Below is a small trained network, with its code and all its weights. Each question gives an input and a target symbol and asks what happens when units are switched off, that is, made to give their printed mean instead of their output.

import numpy as np


def w(rows, s, z=0):
    codes = np.array(rows[::2]) - 128.0
    scale = np.full(codes.shape[1], s)
    scale[-1] = z or s
    return codes * scale


def norm(h):
    return h / np.sqrt((h * h).mean(-1, keepdims=True) + 1e-5)


def f(y):
    return np.maximum(y, 0)


def softmax(a):
    e = np.exp(a - a.max(-1, keepdims=True))
    return e / e.sum(-1, keepdims=True)


def log_softmax(a):
    a = a - a.max(-1, keepdims=True)
    return a - np.log(np.exp(a).sum(-1, keepdims=True))


def net(x, mask):
    ids = ['αβγδεζηθμξπστφψω'.index(c) for c in x.split()]
    T = len(ids)
    res = E[ids] + P[:T]
    u = 0
    for l in range(2):
        q, k, v = (norm(res) @ M[l].T for M in (Q, K, V))
        z = softmax(np.where(np.tri(T) > 0, q @ k.T / 3**0.5, -1e9)) @ v
        res = res + np.where(mask[u], z, O[l][:, -1]) @ O[l][:, :-1]
        u += 1
        y = f(norm(res) @ A[l][:, :-1].T + A[l][:, -1])
        res = res + np.where(mask[u : u + 16], y, B[l][:, -1]) @ B[l][:, :-1]
        u += 16
    return log_softmax(norm(res)[-1] @ U[:, :-1].T + U[:, -1])


Q, K, V, O, A, B = {}, {}, {}, {}, {}, {}
E = w([
[145,182,138,152,97,103],'α',
[107,108,156,194,162,163],'β',
[91,21,188,133,140,241],'γ',
[131,188,134,117,111,106],'δ',
[164,145,140,174,69,226],'ε',
[101,139,110,124,75,99],'ζ',
[187,199,150,163,173,84],'η',
[171,203,88,57,150,156],'θ',
[61,114,126,41,116,170],'μ',
[151,145,127,143,199,116],'ξ',
[128,53,249,99,132,108],'π',
[115,119,77,87,92,86],'σ',
[100,143,116,163,137,111],'τ',
[138,143,74,94,117,72],'φ',
[69,171,153,182,60,163],'ψ',
[170,111,113,112,199,232],'ω',
],0.017)
P = w([
[181,69,105,254,234,102],'0',
[73,142,103,209,132,126],'1',
[10,240,219,171,142,159],'2',
[200,57,91,208,194,85],'3',
[84,137,100,178,119,131],'4',
[84,211,214,149,145,126],'5',
[207,55,86,183,167,83],'6',
[90,137,93,155,104,142],'7',
[127,201,201,116,138,107],'8',
[214,58,79,155,143,81],'9',
[97,133,87,136,85,165],'10',
[164,224,178,56,48,77],'11',
[213,55,72,168,143,68],'12',
[87,139,93,161,101,143],'13',
],0.0099)
Q[0] = w([
[80,218,93,100,151,156],'0.h0',
[51,203,161,56,146,141],'0.h0',
[253,59,102,188,73,54],'0.h0',
],0.012)
K[0] = w([
[78,202,48,194,149,44],'0.h0',
[46,104,80,254,195,14],'0.h0',
[219,88,160,11,63,188],'0.h0',
],0.01)
V[0] = w([
[158,231,44,207,31,225],'0.h0',
[109,227,81,125,179,15],'0.h0',
[88,94,254,192,65,8],'0.h0',
],0.0038)
O[0] = w([
[122,125,114,182,110,227,142],'0.h0',
[82,174,132,111,255,167,215],'0.h0',
[98,102,205,179,156,41,251],'0.h0',
],0.0062,0.0018)
A[0] = w([
[95,172,136,173,117,175,123],'0.n0',
[92,20,73,80,142,156,76],'0.n1',
[177,119,45,147,71,118,77],'0.n2',
[12,9,77,112,154,118,83],'0.n3',
[110,200,82,162,103,127,2],'0.n4',
[86,158,71,146,80,103,187],'0.n5',
[57,150,187,65,119,111,212],'0.n6',
[113,142,233,172,72,143,61],'0.n7',
[79,209,181,162,131,123,189],'0.n8',
[118,215,199,172,81,141,10],'0.n9',
[125,162,188,179,114,161,194],'0.n10',
[173,69,144,195,33,56,189],'0.n11',
[179,144,189,141,199,147,132],'0.n12',
[85,113,112,93,68,99,16],'0.n13',
[151,194,87,133,163,177,115],'0.n14',
[141,80,62,127,133,124,99],'0.n15',
],0.011,0.0035)
B[0] = w([
[78,72,126,131,171,129,203],'0.n0',
[119,178,254,198,157,154,164],'0.n1',
[137,118,103,226,90,141,177],'0.n2',
[68,133,170,221,182,59,191],'0.n3',
[165,151,176,151,179,31,177],'0.n4',
[114,122,237,148,201,149,204],'0.n5',
[99,201,40,151,81,211,218],'0.n6',
[170,181,95,142,25,38,203],'0.n7',
[163,86,147,74,94,200,255],'0.n8',
[172,110,240,143,148,197,200],'0.n9',
[77,167,97,54,80,126,223],'0.n10',
[131,50,105,89,169,166,241],'0.n11',
[129,134,129,91,43,180,204],'0.n12',
[143,102,190,155,124,147,148],'0.n13',
[138,110,125,217,119,25,203],'0.n14',
[123,192,168,143,108,108,163],'0.n15',
],0.0083,0.0075)
Q[1] = w([
[216,100,177,102,102,126],'1.h0',
[217,1,73,114,106,144],'1.h0',
[191,154,77,20,181,152],'1.h0',
],0.0085)
K[1] = w([
[143,136,169,88,64,197],'1.h0',
[141,131,2,39,33,170],'1.h0',
[229,158,163,97,175,108],'1.h0',
],0.009)
V[1] = w([
[34,123,133,255,135,93],'1.h0',
[124,46,161,210,87,151],'1.h0',
[229,175,161,173,8,65],'1.h0',
],0.0042)
O[1] = w([
[92,1,23,122,171,104,252],'1.h0',
[36,204,30,3,98,191,239],'1.h0',
[54,63,142,105,23,12,152],'1.h0',
],0.0034,0.0035)
A[1] = w([
[155,128,37,139,115,86,149],'1.n0',
[110,153,87,191,109,153,93],'1.n1',
[166,60,54,89,114,180,103],'1.n2',
[195,133,155,167,126,126,84],'1.n3',
[56,104,237,133,75,187,169],'1.n4',
[141,237,147,190,170,85,82],'1.n5',
[99,126,108,123,23,159,169],'1.n6',
[193,30,169,91,164,83,2],'1.n7',
[213,97,87,168,127,191,139],'1.n8',
[108,139,133,104,90,163,163],'1.n9',
[167,103,182,117,168,79,108],'1.n10',
[194,162,167,139,98,187,127],'1.n11',
[74,253,79,7,59,194,29],'1.n12',
[171,63,109,137,189,99,129],'1.n13',
[73,110,103,178,165,125,120],'1.n14',
[171,118,192,53,115,45,99],'1.n15',
],0.012,0.0071)
B[1] = w([
[143,72,151,139,127,177,152],'1.n0',
[169,108,89,123,121,99,149],'1.n1',
[106,137,160,112,101,174,145],'1.n2',
[58,107,98,133,158,139,148],'1.n3',
[174,139,104,141,133,122,254],'1.n4',
[152,127,104,77,124,124,162],'1.n5',
[74,123,151,110,164,106,195],'1.n6',
[189,140,145,145,104,105,153],'1.n7',
[142,157,155,172,122,83,165],'1.n8',
[116,143,112,128,171,137,174],'1.n9',
[151,147,125,95,104,150,157],'1.n10',
[80,155,95,111,90,129,181],'1.n11',
[121,161,177,89,7,111,194],'1.n12',
[106,185,145,115,145,139,168],'1.n13',
[131,105,122,78,87,132,167],'1.n14',
[121,84,152,110,63,75,157],'1.n15',
],0.016,0.014)
U = w([
[77,208,170,106,92,166,149],'α',
[158,58,140,93,87,253,72],'β',
[178,97,223,145,155,202,196],'γ',
[56,67,173,113,106,47,68],'δ',
[64,60,152,210,86,159,121],'ε',
[106,106,180,75,202,149,246],'ζ',
[120,164,60,79,48,90,98],'η',
[199,128,33,159,108,105,149],'θ',
[137,198,203,180,185,81,141],'μ',
[218,232,120,96,173,164,67],'ξ',
[211,114,209,77,84,97,93],'π',
[157,189,109,73,189,25,86],'σ',
[87,71,63,100,136,142,225],'τ',
[206,109,93,32,159,156,156],'φ',
[95,177,85,140,185,182,254],'ψ',
[85,193,77,218,108,66,43],'ω',
],0.017,0.0058)

Each question gives the input, a string of symbols that net reads in full, and the target symbol t.
The units are the heads (3 rows each of Q, K, V and O) and the neurons (one row each of A and B). Each row of codes is followed by its name. A weight is (code - 128) times the scale printed after its matrix; where a second scale follows, it is the last column's (O, A, B and U).
mask holds one flag per unit, layer by layer, with each layer's heads first. A switched-off unit (its flag False) gives its mean, the last column of its rows in O or B, instead of its output. The means were averaged over made-up inputs and are rounded, as every weight is.
A unit's drop is (log p(t) with every unit on - log p(t) with that unit switched off) / (log p(t) with every unit on - log p(t) with every unit switched off).
The circuit of an input: a set's keep is (log p(t) with only the set's units on - log p(t) with every unit switched off) / (log p(t) with every unit on - log p(t) with every unit switched off). Starting from the 12 units with the biggest drops (on a tie, the unit counted first), units are removed one at a time, each time the one whose removal leaves the highest keep (on an exact tie, the one counted first), for as long as the keep stays at least 0.8.
units of the circuit, in order: the units of the circuit, biggest drop first
unit that matters most: the unit with the biggest drop
top k neurons: the k neurons with the biggest drops, biggest first
k most important neurons of layer l: the k neurons of layer l with the biggest drops, biggest first
input τ ω ω η β η δ μ, target ψ: 3 most important neurons of layer 0 -> (0.n3, 0.n6, 0.n1)
input ε γ ζ ω δ θ τ θ φ θ δ ζ σ, target θ: units of the circuit, in order -> (0.n2, 1.n12)
input η ξ σ τ δ ζ ξ, target ξ: units of the circuit, in order -> (1.n6, 1.n13)
input ψ φ ζ β, target β: 4 most important neurons of layer 1 -> (1.n14, 1.n6, 1.n12, 1.n11)
input ζ ζ θ η ψ ξ φ ξ θ τ σ φ ζ, target θ: 2 most important neurons of layer 0 -> (0.n2, 0.n15)
input δ π τ β τ φ η η ψ ξ π, target δ: units of the circuit, in order -> (0.h0, 0.n6, 1.n6, 1.n12)
input ω η φ π φ ζ ψ μ θ σ φ σ α, target θ: unit that matters most -> 0.h0
input ε ξ μ ζ π β ζ θ σ π ε π α φ, target σ: top 2 neurons -> (1.n5, 0.n5)
input σ ε ω ε ζ σ ψ, target ε: top 3 neurons -> (0.n11, 0.n0, 1.n2)
input ξ η ζ σ ε φ τ μ θ η β μ α, target μ: units of the circuit, in order -> (1.n8, 0.n11, 1.n13, 1.n12)
input θ γ β θ η, target η: top 2 neurons -> (0.n12, 0.n8)
input α β θ α α, target π: 4 most important neurons of layer 0 -> (0.n4, 0.n6, 0.n5, 0.n0)
input ψ φ ω φ ε π μ δ ζ ζ ω η ψ, target ω: top 3 neurons -> (0.n5, 0.n2, 1.n8)
input μ π β π σ ε δ φ σ μ π ω φ, target ω: 3 most important neurons of layer 0 -> (0.n2, 0.n1, 0.n15)
input η π ω ψ, target ω: units of the circuit, in order -> (1.n12)
input τ ξ π π τ η ζ ζ π μ, target μ: units of the circuit, in order -> (0.n1, 0.n3)
input ζ η φ δ ψ δ σ π ψ μ β π α δ, target ξ: top 2 neurons -> (0.n5, 0.n9)
input γ ε θ ψ, target θ: 2 most important neurons of layer 0 -> (0.n5, 0.n9)
input θ μ ε π β ζ ω γ, target ε: top 2 neurons -> (0.n3, 0.n1)
input γ δ η θ ε θ τ, target θ: top 2 neurons -> (1.n6, 1.n12)
input φ φ η φ η σ α σ, target μ: top 2 neurons -> (0.n5, 0.n3)
input π δ ξ τ σ σ σ η β φ σ π, target η: unit that matters most -> 0.n6
input β π σ β ζ, target γ: top 2 neurons -> (0.n5, 1.n12)
input π π π η φ, target σ: 2 most important neurons of layer 1 -> (1.n12, 1.n5)
input α ψ π φ δ ξ π π ξ ξ η α σ, target π: top 2 neurons -> (1.n7, 0.n11)
input μ α φ ξ ε, target ω: top 2 neurons -> (1.n6, 1.n12)
